Below are the code and all the weights of a small trained network. Each question names an input and a class and asks about switching units off, where a switched-off unit gives its printed mean instead of its output.

import numpy as np


def w(rows, s, z=0):
    codes = np.array(rows[::2]) - 128.0
    scale = np.full(codes.shape[1], s)
    scale[-1] = z or s
    return codes * scale


def f(y):
    return y / 2 * (1 + np.tanh(0.7978845608 * (y + 0.044715 * y**3)))


def log_softmax(a):
    a = a - a.max(-1, keepdims=True)
    return a - np.log(np.exp(a).sum(-1, keepdims=True))


def net(x, mask):
    res = np.array(x, float).reshape(1, 8) / 4 @ E
    y = f(res @ A[0][:, :-1].T + A[0][:, -1])
    res = res + np.where(mask, y, B[0][:, -1]) @ B[0][:, :-1]
    return log_softmax(res[-1] @ U[:, :-1].T + U[:, -1])


A, B = {}, {}
E = w([
[215,167,60,152,189,171,185,88,9,223,62],'x0',
[127,131,124,126,130,130,134,135,134,131,130],'x1',
[126,130,122,130,131,124,132,133,136,131,128],'x2',
[200,247,196,146,226,64,177,154,106,47,106],'x3',
[153,215,192,43,126,108,84,30,193,219,189],'x4',
[127,126,129,119,130,129,138,130,129,129,130],'x5',
[126,124,132,126,130,130,132,123,124,127,133],'x6',
[128,131,125,129,129,127,122,127,129,127,130],'x7',
],0.013)
A[0] = w([
[184,173,45,129,150,208,157,42,11,246,70,1],'neuron 0',
[62,30,77,218,101,139,155,231,68,25,81,61],'neuron 1',
[86,116,140,78,40,144,30,63,230,155,191,153],'neuron 2',
[183,150,161,85,180,75,100,126,114,207,163,61],'neuron 3',
[175,160,90,233,188,143,187,195,20,80,45,80],'neuron 4',
[116,60,67,175,115,138,153,196,89,38,101,226],'neuron 5',
[117,72,127,210,142,155,143,203,122,99,85,202],'neuron 6',
[95,58,83,128,90,147,114,128,89,183,127,26],'neuron 7',
[79,47,100,217,118,176,124,248,98,55,85,50],'neuron 8',
[111,32,53,188,115,151,144,190,66,4,106,191],'neuron 9',
[77,124,159,144,144,90,109,171,141,97,130,13],'neuron 10',
[185,237,200,142,209,52,124,167,122,39,132,4],'neuron 11',
[133,173,191,133,168,73,130,136,136,120,129,129],'neuron 12',
[103,119,173,127,115,97,94,188,182,50,136,30],'neuron 13',
[126,182,188,138,175,45,129,157,169,76,140,20],'neuron 14',
[160,241,210,152,181,57,163,119,135,34,135,149],'neuron 15',
[198,163,66,206,254,113,236,182,3,35,41,86],'neuron 16',
],0.0075,0.0092)
B[0] = w([
[47,1,33,114,73,200,251,53,183,189,69,205],'neuron 0',
[78,75,112,100,52,117,202,64,202,119,160,221],'neuron 1',
[140,127,160,82,64,99,75,111,127,44,194,213],'neuron 2',
[139,167,36,192,185,210,150,162,83,176,65,155],'neuron 3',
[186,157,210,94,149,68,27,196,96,78,167,220],'neuron 4',
[135,113,30,171,135,198,216,176,83,181,41,221],'neuron 5',
[142,140,88,181,184,158,165,134,95,179,70,198],'neuron 6',
[214,197,93,209,208,178,80,209,47,175,55,155],'neuron 7',
[99,99,138,69,81,127,157,83,175,107,181,204],'neuron 8',
[130,118,80,139,126,176,200,104,128,168,91,232],'neuron 9',
[173,178,121,196,193,155,118,202,35,164,55,141],'neuron 10',
[75,26,54,89,100,169,214,59,218,162,110,194],'neuron 11',
[116,99,100,151,136,166,135,133,112,114,100,165],'neuron 12',
[156,143,65,186,187,183,170,133,39,197,18,168],'neuron 13',
[87,97,101,81,68,99,150,94,159,99,176,167],'neuron 14',
[108,102,36,168,182,173,176,128,125,188,37,214],'neuron 15',
[191,217,223,110,122,58,34,209,98,75,185,250],'neuron 16',
],0.0087,0.026)
U = w([
[59,76,104,67,69,132,145,89,216,121,139,246],'0',
[140,150,92,201,190,143,139,146,54,168,69,36],'1',
[180,233,246,98,131,33,22,189,70,20,238,89],'2',
],0.014,0.011)

Each question gives the input, the list of numbers given to net, and the class t.
The units are the neurons (one row each of A and B). Each row of codes is followed by its name. A weight is (code - 128) times the scale printed after its matrix; where a second scale follows, it is the last column's (A, B and U).
mask holds one flag per neuron, in row order. A switched-off neuron (its flag False) gives its mean, the last column of its row in B, instead of its output. The means were averaged over made-up inputs and are rounded, as every weight is.
A unit's drop is (log p(t) with every unit on - log p(t) with that unit switched off) / (log p(t) with every unit on - log p(t) with every unit switched off).
The circuit of an input: a set's keep is (log p(t) with only the set's units on - log p(t) with every unit switched off) / (log p(t) with every unit on - log p(t) with every unit switched off). Starting from the 12 units with the biggest drops (on a tie, the unit counted first), units are removed one at a time, each time the one whose removal leaves the highest keep (on an exact tie, the one counted first), for as long as the keep stays at least 0.8.
circuit, biggest first: the units of the circuit, biggest drop first
top k neurons: the k neurons with the biggest drops, biggest first
drop of u: that unit's drop, to one decimal
input [1,6,-4,-5,-3,-4,5,-2], class 1: circuit, biggest first => neuron 7
input [-5,-5,-7,6,0,0,7,1], class 1: top 2 neurons => neuron 1; neuron 13
input [4,7,4,0,3,3,1,0], class 0: top 4 neurons => neuron 5; neuron 0; neuron 6; neuron 7
input [-3,1,-4,-1,6,-2,-4,5], class 2: top 2 neurons => neuron 0; neuron 11
input [8,-1,-6,3,-6,-2,5,4], class 2: top 2 neurons => neuron 16; neuron 4
input [-2,4,-4,3,-1,2,5,-1], class 1: top 2 neurons => neuron 1; neuron 8
input [4,-1,-1,0,5,-8,5,-6], class 0: top 3 neurons => neuron 0; neuron 5; neuron 6
input [4,-7,-1,0,5,7,-5,3], class 0: top 4 neurons => neuron 0; neuron 5; neuron 6; neuron 7
input [-2,-5,3,8,2,-7,7,7], class 0: top 3 neurons => neuron 11; neuron 14; neuron 5
input [-7,1,-6,1,-3,-1,3,8], class 1: top 2 neurons => neuron 13; neuron 10
input [3,1,5,-5,0,-2,6,-5], class 1: top 2 neurons => neuron 1; neuron 7
input [3,-2,0,-1,1,-4,-6,-5], class 0: top 2 neurons => neuron 5; neuron 6
input [6,-7,5,-4,1,-8,1,0], class 0: top 3 neurons => neuron 0; neuron 5; neuron 6
input [6,1,-5,5,-3,-7,4,3], class 2: circuit, biggest first => neuron 16
input [-3,-4,-5,3,-2,-1,5,7], class 1: top 2 neurons => neuron 0; neuron 2
input [6,-7,1,-8,0,8,4,5], class 1: top 3 neurons => neuron 7; neuron 1; neuron 8
input [-5,5,1,4,-6,-4,3,3], class 1: top 2 neurons => neuron 13; neuron 5
input [-4,8,3,5,-5,3,8,0], class 1: drop of neuron 13 => 0.3
input [-3,-6,6,3,-3,1,-3,-5], class 1: drop of neuron 0 => 0.1
input [-7,-7,6,4,-8,7,-1,-6], class 1: drop of neuron 5 => 1.4
input [0,0,5,-7,5,-3,7,1], class 2: drop of neuron 0 => 0.2
